Below is a small trained network, with its code and all its weights. Each question gives an input and a target symbol and asks what happens when units are switched off, that is, made to give their printed mean instead of their output.

import numpy as np


def w(rows, s, z=0):
    codes = np.array(rows[::2]) - 128.0
    scale = np.full(codes.shape[1], s)
    scale[-1] = z or s
    return codes * scale


def norm(h):
    return h / np.sqrt((h * h).mean(-1, keepdims=True) + 1e-5)


def f(y):
    return y / 2 * (1 + np.tanh(0.7978845608 * (y + 0.044715 * y**3)))


def softmax(a):
    e = np.exp(a - a.max(-1, keepdims=True))
    return e / e.sum(-1, keepdims=True)


def log_softmax(a):
    a = a - a.max(-1, keepdims=True)
    return a - np.log(np.exp(a).sum(-1, keepdims=True))


def net(x, mask):
    ids = ['βγδεζηθλμξπσφψω'.index(c) for c in x.split()]
    T = len(ids)
    res = E[ids] + P[:T]
    u = 0
    for l in range(2):
        q, k, v = (norm(res) @ M[l].T for M in (Q, K, V))
        z = softmax(np.where(np.tri(T) > 0, q @ k.T / 2**0.5, -1e9)) @ v
        res = res + np.where(mask[u], z, O[l][:, -1]) @ O[l][:, :-1]
        u += 1
        y = f(norm(res) @ A[l][:, :-1].T + A[l][:, -1])
        res = res + np.where(mask[u : u + 8], y, B[l][:, -1]) @ B[l][:, :-1]
        u += 8
    return log_softmax(norm(res)[-1] @ U[:, :-1].T + U[:, -1])


Q, K, V, O, A, B = {}, {}, {}, {}, {}, {}
E = w([
[106,109,111,163,255,171,154,60,103],'β',
[116,122,115,120,118,135,136,58,116],'γ',
[124,192,137,175,120,77,75,110,145],'δ',
[134,115,189,140,181,104,85,98,184],'ε',
[162,164,157,134,191,123,57,150,197],'ζ',
[139,121,127,103,143,166,137,133,68],'η',
[76,56,182,146,123,108,154,51,133],'θ',
[144,191,95,119,102,100,77,142,157],'λ',
[155,196,142,110,118,120,101,179,78],'μ',
[97,171,115,156,122,111,72,97,183],'ξ',
[146,152,125,137,123,81,51,36,130],'π',
[166,154,141,148,228,123,110,132,80],'σ',
[136,168,110,124,118,129,113,120,97],'φ',
[141,159,133,140,147,157,158,120,79],'ψ',
[147,125,215,121,140,113,34,131,195],'ω',
],0.0075)
P = w([
[29,102,146,158,138,147,108,152,71],'0',
[156,182,159,97,149,177,120,75,177],'1',
[100,254,140,150,192,68,140,64,101],'2',
[176,50,105,110,150,116,143,131,176],'3',
[153,177,133,111,165,195,112,52,169],'4',
[50,131,213,87,113,67,162,112,146],'5',
[164,86,69,145,93,130,169,151,142],'6',
[154,182,134,107,155,192,97,68,169],'7',
[89,153,187,115,61,93,111,99,103],'8',
[188,90,59,130,102,188,182,190,94],'9',
],0.0085)
Q[0] = w([
[160,242,180,118,134,180,40,26,90],'0.h0',
[254,81,15,173,163,220,137,116,167],'0.h0',
],0.0051)
K[0] = w([
[9,99,117,223,29,187,54,176,13],'0.h0',
[1,140,252,131,254,222,27,100,117],'0.h0',
],0.0047)
V[0] = w([
[92,53,131,88,102,255,234,225,174],'0.h0',
[63,52,77,204,185,133,161,2,207],'0.h0',
],0.0044)
O[0] = w([
[106,189,124,40,189,32,115,102,143,3],'0.h0',
[172,131,137,126,115,123,1,90,53,93],'0.h0',
],0.0087,0.0029)
A[0] = w([
[80,195,101,2,173,27,171,116,132,25],'0.n0',
[102,167,115,137,192,186,143,86,144,188],'0.n1',
[80,201,189,93,95,136,173,123,98,151],'0.n2',
[193,106,161,151,119,97,172,119,204,231],'0.n3',
[147,184,85,178,133,123,167,66,111,147],'0.n4',
[155,39,113,165,135,90,81,164,119,163],'0.n5',
[66,51,85,163,169,151,118,175,99,4],'0.n6',
[17,123,104,132,71,110,115,175,82,22],'0.n7',
],0.0059,0.0026)
B[0] = w([
[195,54,135,98,225,2,138,133,126,211],'0.n0',
[181,146,189,114,21,67,134,131,142,252],'0.n1',
[80,91,134,172,112,174,22,112,209,231],'0.n2',
[91,135,68,194,92,157,113,212,46,222],'0.n3',
[82,65,177,78,113,110,79,204,183,202],'0.n4',
[115,86,9,106,219,104,150,150,67,187],'0.n5',
[135,114,21,47,178,113,240,78,188,139],'0.n6',
[73,132,102,186,130,178,137,47,86,134],'0.n7',
],0.0052,0.0032)
Q[1] = w([
[235,253,180,61,76,134,141,123,182],'1.h0',
[151,119,173,201,78,164,10,104,223],'1.h0',
],0.0042)
K[1] = w([
[71,218,131,148,124,154,127,3,87],'1.h0',
[53,146,62,134,218,157,116,184,73],'1.h0',
],0.006)
V[1] = w([
[69,138,47,170,39,49,213,62,48],'1.h0',
[3,190,162,203,92,90,20,161,122],'1.h0',
],0.0039)
O[1] = w([
[176,18,132,2,136,204,81,175,98,162],'1.h0',
[43,140,61,119,206,147,133,97,104,253],'1.h0',
],0.0085,0.0026)
A[1] = w([
[234,188,154,180,31,114,136,91,141,4],'1.n0',
[192,153,30,163,39,91,108,78,218,117],'1.n1',
[108,123,87,192,176,121,65,183,148,228],'1.n2',
[201,124,139,27,118,128,128,208,63,45],'1.n3',
[27,107,142,27,157,129,166,181,76,57],'1.n4',
[165,37,60,125,144,124,25,121,30,98],'1.n5',
[253,176,151,187,80,218,37,74,64,86],'1.n6',
[83,204,37,63,127,67,177,221,86,42],'1.n7',
],0.0048,0.0033)
B[1] = w([
[98,45,122,213,205,51,169,126,180,115],'1.n0',
[37,41,211,145,247,145,203,160,70,139],'1.n1',
[130,13,120,122,92,201,151,74,46,253],'1.n2',
[224,139,145,177,92,155,120,44,255,127],'1.n3',
[177,31,69,201,222,73,127,85,108,137],'1.n4',
[105,64,30,164,193,120,217,125,79,237],'1.n5',
[126,157,65,155,92,27,225,156,118,244],'1.n6',
[168,227,129,191,114,119,155,133,168,129],'1.n7',
],0.0052,0.0036)
U = w([
[65,16,22,146,213,200,188,132,49,187],'β',
[134,222,42,62,144,114,96,35,100,36],'γ',
[162,155,193,133,59,191,115,137,113,80],'δ',
[150,215,103,77,143,84,66,63,65,1],'ε',
[165,195,208,66,174,42,103,94,206,47],'ζ',
[170,89,166,73,69,184,48,128,183,107],'η',
[195,141,234,180,36,140,103,167,160,24],'θ',
[75,237,186,203,88,135,133,65,142,105],'λ',
[67,194,175,194,144,1,213,181,239,115],'μ',
[63,179,184,113,102,206,172,190,228,203],'ξ',
[115,217,89,172,105,101,115,68,71,14],'π',
[195,85,36,223,74,121,176,169,80,130],'σ',
[125,186,143,70,179,7,65,95,101,35],'φ',
[186,190,68,171,65,187,162,189,75,149],'ψ',
[137,133,170,37,216,139,60,77,191,143],'ω',
],0.0062,0.004)

Each question gives the input, a string of symbols that net reads in full, and the target symbol t.
The units are the heads (2 rows each of Q, K, V and O) and the neurons (one row each of A and B). Each row of codes is followed by its name. A weight is (code - 128) times the scale printed after its matrix; where a second scale follows, it is the last column's (O, A, B and U).
mask holds one flag per unit, layer by layer, with each layer's heads first. A switched-off unit (its flag False) gives its mean, the last column of its rows in O or B, instead of its output. The means were averaged over made-up inputs and are rounded, as every weight is.
A unit's drop is (log p(t) with every unit on - log p(t) with that unit switched off) / (log p(t) with every unit on - log p(t) with every unit switched off).
The circuit of an input: a set's keep is (log p(t) with only the set's units on - log p(t) with every unit switched off) / (log p(t) with every unit on - log p(t) with every unit switched off). Starting from the 12 units with the biggest drops (on a tie, the unit counted first), units are removed one at a time, each time the one whose removal leaves the highest keep (on an exact tie, the one counted first), for as long as the keep stays at least 0.8.
units of the circuit, in order: the units of the circuit, biggest drop first
unit that matters most: the unit with the biggest drop
k most important neurons: the k neurons with the biggest drops, biggest first
top k neurons in layer l: the k neurons of layer l with the biggest drops, biggest first
input ψ μ μ, target φ: top 3 neurons in layer 0 -> 0.n0, 0.n2, 0.n7
input μ ω ε δ β ε φ σ, target ξ: unit that matters most -> 0.h0
input γ ε ξ η ζ, target γ: units of the circuit, in order -> 0.h0, 1.n6, 0.n0
input ψ π η, target φ: units of the circuit, in order -> 0.h0, 0.n0
input ψ μ γ, target φ: units of the circuit, in order -> 0.h0, 0.n0
input ω λ β μ β φ, target μ: units of the circuit, in order -> 0.h0, 1.h0
input ζ ζ φ, target λ: top 2 neurons in layer 0 -> 0.n0, 0.n3
input β ξ μ ζ μ π, target λ: units of the circuit, in order -> 1.h0, 0.h0, 1.n5
input ζ ψ μ ω μ ψ ε ω, target μ: top 2 neurons in layer 1 -> 1.n6, 1.n0
input γ ε σ φ μ, target γ: units of the circuit, in order -> 0.h0, 1.h0
input δ σ δ, target β: 2 most important neurons -> 0.n4, 1.n2
input σ ψ ε, target θ: 2 most important neurons -> 0.n6, 0.n4
input μ η μ μ, target ψ: 2 most important neurons -> 0.n3, 1.n7
input μ μ ζ, target μ: units of the circuit, in order -> 0.h0
input ω η γ ψ ζ θ λ μ, target λ: top 3 neurons in layer 0 -> 0.n3, 0.n0, 0.n4
input ω μ ε μ ξ ψ σ ζ, target λ: 3 most important neurons -> 0.n0, 1.n5, 0.n7
input ζ ξ μ θ ω ξ β ζ, target μ: 3 most important neurons -> 0.n6, 1.n6, 0.n5
input δ μ ξ, target β: top 2 neurons in layer 1 -> 1.n2, 1.n3
input γ μ γ ζ φ μ μ λ ε, target μ: 2 most important neurons -> 0.n0, 0.n3
input σ ζ δ ξ ζ, target θ: unit that matters most -> 0.n6
input φ μ μ μ η, target η: 2 most important neurons -> 0.n6, 0.n1
